Below is a small trained network, with its code and all its weights. Each question gives an input and a class and asks what happens when units are switched off, that is, made to give their printed mean instead of their output.

import numpy as np


def w(rows, s, z=0):
    codes = np.array(rows[::2]) - 128.0
    scale = np.full(codes.shape[1], s)
    scale[-1] = z or s
    return codes * scale


def f(y):
    return np.maximum(y, 0)


def log_softmax(a):
    a = a - a.max(-1, keepdims=True)
    return a - np.log(np.exp(a).sum(-1, keepdims=True))


def net(x, mask):
    res = np.array(x, float).reshape(1, 2) / 4 @ E
    y = f(res @ A[0][:, :-1].T + A[0][:, -1])
    res = res + np.where(mask, y, B[0][:, -1]) @ B[0][:, :-1]
    return log_softmax(res[-1] @ U[:, :-1].T + U[:, -1])


A, B = {}, {}
E = w([
[12,148,183,104],'x0',
[120,115,189,218],'x1',
],0.011)
A[0] = w([
[141,116,119,131,254],'n0',
[34,115,168,108,89],'n1',
[133,91,96,50,122],'n2',
[109,132,141,121,239],'n3',
[249,118,87,173,84],'n4',
[131,116,161,208,119],'n5',
[68,145,144,106,135],'n6',
[135,131,114,61,107],'n7',
[140,134,90,15,102],'n8',
[165,135,110,117,177],'n9',
[125,115,183,252,106],'n10',
],0.018,0.0099)
B[0] = w([
[253,124,146,183,220],'n0',
[72,96,175,89,204],'n1',
[117,151,88,111,193],'n2',
[241,119,160,159,202],'n3',
[58,97,198,77,252],'n4',
[134,166,100,97,194],'n5',
[119,120,180,97,187],'n6',
[120,151,104,100,174],'n7',
[110,183,98,89,217],'n8',
[151,123,166,123,192],'n9',
[122,182,77,79,230],'n10',
],0.039,0.014)
U = w([
[94,253,12,69,113],'0',
[24,13,232,89,56],'1',
[243,83,122,202,254],'2',
[81,47,41,163,98],'3',
[75,43,16,158,108],'4',
[57,137,55,184,98],'5',
[54,56,70,219,101],'6',
[40,64,96,220,107],'7',
],0.007,0.0065)

Each question gives the input, the list of numbers given to net, and the class t.
The units are the neurons (one row each of A and B). Each row of codes is followed by its name. A weight is (code - 128) times the scale printed after its matrix; where a second scale follows, it is the last column's (A, B and U).
mask holds one flag per neuron, in row order. A switched-off neuron (its flag False) gives its mean, the last column of its row in B, instead of its output. The means were averaged over made-up inputs and are rounded, as every weight is.
A unit's drop is (log p(t) with every unit on - log p(t) with that unit switched off) / (log p(t) with every unit on - log p(t) with every unit switched off).
The circuit of an input: a set's keep is (log p(t) with only the set's units on - log p(t) with every unit switched off) / (log p(t) with every unit on - log p(t) with every unit switched off). Starting from all 11 units, units are removed one at a time, each time the one whose removal leaves the highest keep (on an exact tie, the one counted first), for as long as the keep stays at least 0.8.
units of the circuit, in order: the units of the circuit, biggest drop first
unit that matters most: the unit with the biggest drop
k most important neurons: the k neurons with the biggest drops, biggest first
drop when u is switched off: that unit's drop, to one decimal
input [-3,2], class 2: units of the circuit, in order -> [n1 n8]
input [4,8], class 0: most important neuron -> [n10]
input [3,-2], class 2: units of the circuit, in order -> [n4 n10]
input [4,-1], class 1: 3 most important neurons -> [n1 n0 n6]
input [-6,-5], class 1: 4 most important neurons -> [n4 n10 n5 n9]
input [2,-2], class 2: 2 most important neurons -> [n4 n10]
input [3,2], class 2: 3 most important neurons -> [n4 n3 n8]
input [6,-5], class 1: 4 most important neurons -> [n1 n10 n6 n5]
input [-1,3], class 2: 2 most important neurons -> [n8 n2]
input [3,0], class 2: 2 most important neurons -> [n4 n3]
input [-8,-7], class 1: 3 most important neurons -> [n4 n10 n9]
input [8,8], class 0: 4 most important neurons -> [n10 n4 n5 n9]
input [2,3], class 2: drop when n0 is switched off -> 0.0
input [5,1], class 1: unit that matters most -> n1
input [5,6], class 0: drop when n5 is switched off -> 0.1
input [7,8], class 0: drop when n4 is switched off -> 1.4
